Rows, each with the tier of its hidden value:
[ 10  -2   5   9 -10  -1 -14 -20 -12 -35 -21  -5   9  -6 -39   1 -11 -32
  10  12  -6   9   7   1  49 -12  -3 -17   1   5  50  19   2  -3  -1  16
   8 -15   2  12  -6   4 -23  -4  13   5  13  22  -3 -31 -18 -11  -3  20
  -9  -7  -7   2  11  -5  -5   3   6 -12   1  -3  12 -13] : P
[ -5  -2 -13 -14  17  -9 -10   1  13  -4  11  30  -1  13  56   1  12  -6
 -13  -2  13  -6 -20  -6 -16  28   8  -5   7  25  14  -5   7 -24   8 -11
  -2  27  -5   0  -4   3  14 -10  -5   4  -2 -26   5  25  53 -19   9 -15
  -7  18   7 -16  -7  11 -19 -15 -23  -7  19  20  23 -17] : K
[ -6   2 -15 -17  17 -13  -9   1  11  -3  13  31  -3  15  67   1  14   0
 -14  -3  12  -7 -15  -4 -26  27   7  -2   6  26  11  -8   7 -26   7 -14
  -5  35  -6  -1  -5  -1  14  -9  -9  -1   1 -31   6  23  65 -13   5 -16
  -7  16   7 -19 -10  10 -14 -16 -23  -5  16  21  18 -14] : C
[  3   2   1  -3  -2  -4  -6 -14   2 -30  -8   5   3   2   4   0  -5 -23
  -1   6   3   0  -1 -10  25  -2   5 -13   5   9  35   1   3 -10  -4   7
   5   5   0   7  -8   4  -9  -5   5   3   6   6  -3  -1   9  -4   1   4
  -6   2   0  -2   1   5  -9 -17 -10  -8  12   7   9 -16] : P
[ 21  -4  26  24 -24   9 -15 -25 -36 -53 -31 -36  17 -18 -96   3 -40 -45
  22  19 -16  15  23   6  68 -47 -18 -29  -6  -9  66  33   0  16  -6  29
  11 -46   6  19  -5   2 -48   0  28   5  22  44 -12 -62 -74  -2 -13  45
 -11 -27 -18  12  18 -20  10  24  31 -10 -16 -13  -7  -8] : M
[  18   -1   34   20  -26   19    2  -36  -14  -58  -30  -37   14  -21
 -103   -2  -40  -45   17   18   -9   13   16  -16   76  -48  -12  -23
    1  -20   53   22   -1   34  -13   29   17  -40    6   14   -4    4
  -44    6   27    6   10   50  -14  -30  -80   14   -7   39   -9  -18
  -14   29   16  -11   -2   -6   25  -10   -2  -13  -13   -9] : M
[ -1   1  -8 -10   9 -11 -10  -1   7 -12   5  24  -1  10  39   2   6 -10
 -10   2   8  -4 -11  -6  -6  17   7  -8   5  21  24  -3   7 -19   4  -9
  -1  21  -3   3  -7   3   9  -8  -3   2   4 -16   3   9  45 -12   4 -10
  -7  10   3 -15  -7   8 -13 -14 -20  -7  15  15  15 -17] : K
[ -15  -35  -26    0   37   31  -51  -36   38   -2  -12   60   19   -4
   -4   10    7  -35  -30   18   25   30  -49    1    7   52   26   25
   16   35   65   34   11   10   42  -12    7  -38  -12    0   18   23
   12  -21  -11   59  -43  -18    9   59  -52 -118   51  -16  -10   54
   15    0   23   26  -83   -3  -24  -56   33   34  103  -37] : K
[  21    0   52   24  -33   24   -1  -37  -23  -66  -33  -49   17  -28
 -118    1  -59  -51   22   22  -11   12   23  -20   87  -61  -16  -31
   -2  -27   66   24    0   41  -15   34   18  -49    6   17   -4    2
  -49    9   34   11   12   55  -16  -49 -101   20  -13   51   -4  -27
  -17   34   18  -17    6    2   34   -5  -10  -16  -21   -9] : M
[-12   0 -18 -22  21 -10  -2   7  22   9  19  34  -6  16  78   0  22   7
 -21  -6  17  -8 -24  -8 -35  34  10   6   7  24  -9 -15   8 -26   9 -20
  -4  42  -6  -5  -2   1  24  -8 -13  -2  -6 -36   8  42  69 -11   8 -25
  -6  20   8 -17 -14  14 -19 -24 -29  -3  23  23  17 -11] : C
[-20 -14 -41 -24  36  -8 -16  12  27  40  24  60  -4  20  92   1  39  18
 -29 -11  21   1 -35  10 -57  60  15  27   8  38 -21  -4   8 -31  22 -30
  -8  37 -10 -10   7   4  35 -16 -25   4 -18 -48  14  56  67 -47  19 -37
  -9  37  10 -28  -9  18 -37 -10 -32 -13  29  26  48  -9] : C
[-15 -11 -41 -24  35 -16 -17  19  20  40  26  55  -5  22  97   2  37  22
 -24 -12  18  -2 -27  15 -56  60  12  27   6  39 -20  -4   8 -41  21 -30
 -10  39  -9  -8   5   3  29 -17 -23  -5 -12 -58  14  43  86 -37  15 -37
 -10  31   9 -36 -11  14 -28  -4 -32 -10  23  27  43  -8] : C
[  20   -3   51   27  -32   31   -5  -41  -23  -71  -35  -52   20  -29
 -127    2  -66  -57   22   27  -11   16   20  -21   87  -62  -14  -33
   -1  -29   74   29    1   49  -11   37   19  -59    6   18   -2    5
  -54    9   37   18    9   58  -19  -44 -118    8   -7   52   -4  -26
  -15   40   21  -16    3    5   35  -13   -8  -13  -16  -11] : M
[-12  -6 -20 -21  25  -7  -8   6  24  16  18  41  -4  16  84   1  18   4
 -20  -6  19  -4 -29  -5 -38  39  11  11   9  27  -7  -8   8 -22  12 -22
  -5  32  -7  -5   1   3  24 -11 -16   4 -11 -34   8  50  59 -25  14 -26
  -7  28   9 -18 -10  16 -26 -19 -29  -7  25  26  30 -14] : C
[ 14  -3  16  15 -18   9  -8 -28 -16 -44 -27 -22  13 -15 -65   0 -26 -41
  13  16  -9  13  13  -4  61 -28  -8 -18   1  -5  58  19   0  14  -8  23
  13 -36   5  14  -4   3 -41   0  20   6  12  37 -11 -30 -50  -3  -4  35
  -7 -12 -11  13  14 -10  -2   2  17 -11  -2  -9   0  -9] : M
[ 18   0  31  15 -25   6  -2 -25 -23 -49 -25 -33  12 -16 -83  -1 -36 -40
  18  14 -11  10  20  -6  68 -47 -13 -23  -2 -12  51  17  -1  21 -14  32
  13 -34   6  14  -6   1 -39   2  24  -3  19  41 -11 -45 -50  16 -13  36
  -8 -20 -15  15  13 -14   6   4  24  -5  -7 -12 -13  -6] : M
[ 11  -5   6  11 -12   4 -15 -24 -11 -37 -23  -6  11  -9 -52   2 -15 -36
  10  15  -5  12   5   0  51 -15  -3 -15   1   4  56  19   2   2  -1  19
   9 -27   2  15  -3   8 -25  -4  14  10   9  26  -6 -22 -20 -18   0  20
  -8  -3  -7   2  14  -4 -10   4  11 -16   4  -1  14 -13] : P

Part 2:
[ -2   7 -22 -41  34 -24  -1  30 -35  -5  25  41  30  -4 -13   8  20  40
 -38 -28   1   4  12 -19  15] : <72>
[ -1  27 -10  20 -44  -4  17 -15 -28  17 -21  13  38  22  14  20  -9  43
   3 -19  22  34  40   4  45] : <74>
[ -6  18   2 -34 -11 -21  -4  22  -4  -7  32  24  36  16   0  -3  14  17
 -22 -14   0   0  -1 -25  17] : <72>
[ -4   9  17  40 -18  -3  -4 -32   5  -3 -27 -15 -27 -15  19   0 -16 -21
  30  24   0  18   2  11   7] : <73>
[ -1  -9   4  26 -27  -5   0 -18 -10   1 -28   0   1  -5  23  21  -7   8
  10  -3  15  34  29   1  21] : <70>
[  -7   26   38    3   -8  -18  -13   -3  106   -9   51  -50   -3   10
    6  -11   -8 -122   56   23  -26  -49  -49  -17  -15] : <73>
[  1  11   4  22 -53   7   1 -37 -20  17 -46 -37   1   6  23  36 -20   3
  21   4  21  35  21   6  18] : <73>
[  0 -10 -13 -17   6 -17  -1   7 -32   1  -5  23  24 -18  -3  18  18  25
 -27 -13  -5  28   9 -10  17] : <74>
[  3 -51  -6 -10  37  16 -19   7 -13 -27  24  22 -31  -3   1 -12  32 -21
 -17  -3 -20  -7   6   6 -37] : <70>
[  0 -11 -20   9  16   5  12   3  -8  -6  12  -6  19  22  -5  14  11   2
  -1 -15  12 -18  39   5   4] : <70>
[ -8  -6  44  33 -14 -12  -8 -26  21 -12 -26 -12 -52 -29  23 -14  -7 -42
  28  32 -14  15 -20   3  -1] : <73>
[ 11 -77  -9  34  18   8 -14 -16 -26 -16 -48  15 -71 -47   9   8   7 -15
 -14  15 -11  38  13  20 -18] : <73>
[ -3   6   3  18 -19  10  -8 -36   5  -6 -17 -45 -19   4  18  20 -15 -38
  42  12   9  -4   9  -1  -2] : <73>
[ -6  -1  36   1  23 -36 -23  -8  15 -26  12   1 -10 -36  15 -15   7 -61
  28  24 -28   4 -31 -23 -10] : <74>
[  5 -44 -38 -31  61  29 -31  -3 -39 -18  22  10 -44  10  -6   5  39   5
 -16  -7 -16  -7   7  19 -36] : <70>
[  1 -21 -26 -14  33  16  -9   4  -7 -17  30  13 -10  28  -6  -5  27  -2
 -15 -17  -7 -16  18   1 -19] : <70>
[  8 -48  -4 -14  56   1 -32  35 -15 -23  34  35  -3 -17 -15 -17  48 -25
 -30   0 -45 -31  -9   1 -66] : <72>
[  1   4 -20 -47  35  -3 -12  23  -5  -6  46  13  18  17 -14   4  21 -11
 -20 -20 -10 -30   0 -20 -18] : <72>
[  1 -26  -7 -26  30 -18 -13  24 -15 -19  11  14  13 -16 -10   6  31   0
 -22  -7 -13   0   1  -8 -12] : <74>
[  0  -3 -32  -2  28  21   0  -8 -34  -2  10  -5  16  18 -17  13  14  28
  -2 -10   9 -15  30  20 -16] : <70>
[ -4 -35 -14 -37  41   8 -26   9 -30 -36  41  19 -34   4   2  -9  45  -1
 -21  -1 -24 -13   8  -3 -45] : <74>
[-14  33  -4 -27 -16 -28   2  20  -4  -4  27   9  40   7  -2   0   9  25
 -11  -9  -2   4  -6 -23  23] : <72>
[ -2  12 -14 -17 -15 -10   0   7 -31  -4  -2  14  34   1  -1  22  15  21
 -19 -16  -3  25  17 -11  26] : <72>
[ -8  35  -4   8 -20 -28   6 -14   5  -1   1 -20  42   6   2  27  -2   8
  13   1   8  10  16 -11  30] : <74>
[  7 -58 -18 -17  26  24 -18   7 -36 -11  18  21 -22  12   4   5  34  -5
 -23 -17 -14   3  10  12 -32] : <70>
[ -5  -9   5  24   3 -12 -12 -14  25 -20  -7  -9 -35 -10  18  -4  -3 -50
  24  24 -11  10  -3   3  -5] : <73>
[  5   0 -17 -47  24  -9  -2  31 -16  -7  30  20  33  20 -15   5  23  16
 -35 -30  -3 -12  11 -15  -3] : <72>
[-13  34  22  57 -37 -14  16 -40  10  11 -40 -35   3 -16  16   5 -34  -4
  32  26  14  23   5  -1  41] : <73>
[  1 -21   8  10  19 -18 -12  14   8 -18   0  -6 -15 -31   4   0   6 -28
  -3   7 -12   3  -6  -5  -6] : <70>
[  -7  -13   27   23  -20  -21  -17  -20 -109   -7  -20   -9  -33  -42
   18   -3   -1  -43   14   30  -18   33  -32    3    2] : <73>
[-10  25 -12  19 -21  -8  12 -14 -17   5  -8  -6  26  22   8  15  -9  34
  15  -7  13  -4  25   6  22] : <74>
[  1   2 -50 -12  52  -4  -3  10 -65 -19   5  30  -2  12 -20   1   8  69
 -24 -24   8  16  42   8  11] : <72>
[-20  53 -16  13 -12 -31  17 -22 -31   1  -5  -7  33  19   3   6 -14  60
  13  -3  26  27  33  -6  48] : <72>
[ 12 -14   7  27 -62  16   4 -32 -29  23 -52  -8   2   3  25  40 -16  21
  20  -5  21  38  30   9  26] : <73>
[  0 -20 -28  -8  26   4  -1   8 -25 -17  18  16  -1   7  -3   5  24  16
 -21 -17  -4  -1  26  -2  -3] : <70>
[  4 -27 -35 -36  40   9 -20   9 -48 -23  30  35 -10  12  -6  -3  24  17
 -32 -19 -12  -2   9  -6 -22] : <72>
[ 17 -40 -22  18   6  32  -8 -13 -32  -5 -31  -3 -16   7   0  30  15  -5
  -4  -8   7   7  36  18 -20] : <73>
[ -13   16   47   -4   15  -28  -26   -7   75  -31   45  -27  -20  -17
   11  -20    5 -108   49   36  -34  -44  -60  -19  -36] : <70>
[ -1 -10  -4 -34  54  -8 -14  21  -1 -25  58  24  13   2 -18 -16  33  -8
 -19  -7 -29 -47 -11 -14 -41] : <72>
[ -5  18  12  26 -48 -26   2 -28 -22   1 -31 -10   9 -13  21  12 -17  10
  14   9  14  29  22 -13  31] : <70>
[-13  33 -22  26 -48 -25  26 -27 -48  22 -50 -13  36  -4  12  33 -27  85
   4  -2  34  71  48   6  70] : <72>
[ -7  22   9  29 -32 -15   1 -34 -25   4 -46 -27  -1 -14  25  24 -22   7
  21  12  17  30  23  -3  29] : <73>
[  5 -10  -3 -30  26 -20   4  28 -19  -7  19  27  38   3  -7  -9  25  13
 -44 -25  -8  -3   6 -22   2] : <72>
[-18  32 -20  -2  30 -25   1  -6  -4 -21  17 -12  11   3  -3  11   4  22
  16   8   3  -5  17  -9  13] : <74>
[  4 -21 -27   0  35  11  -4  -9 -22  -8  12  -7  -7  15 -10  21  20   3
   1  -8   3 -17  31  16 -28] : <73>
[  0 -30   2 -13  64  -8 -24  21 -10 -34  39  34   6 -16 -16 -22  37 -26
 -25   3 -40 -32  -7  -3 -47] : <72>
[-12  21 -35 -10  50   3   5   2   2 -24  48  -7  20  35 -21  -8   5   9
  16 -10   7 -51  29  -8  -7] : <72>
[  4 -14 -33   2   7  19   5  -4 -40   3  -7  -5  16  13 -10  19  13  40
  -8 -20  12  -3  41  16  -2] : <70>
[ -9   8  14  56 -11   8  -4 -46   4  -1 -42 -25 -49 -37  14   0 -22 -24
  47  48  -6  35  -8  21  -9] : <73>
[ -2   2  -2  43 -38  16  -6 -54  -8   1 -50 -30 -47 -18  17  22 -17 -12
  34  27   6  36   5  13   5] : <73>
[ -9  32  29  20 -16 -35  -5 -15  34  -7  -8 -19   8 -36   8  -3  -8 -45
  24  26 -12  14 -19 -16  21] : <70>
[ -8  26   2  32 -32   7   1 -39 -17   9 -38 -27   0  -3  22  31 -22   8
  26  11  19  33  17   2  26] : <73>
[ -31   89   47   26    6  -30   12  -18  127  -20   64  -95   30    9
   -8  -17  -29 -118   92   43   -7 -105  -46  -27   -7] : <73>
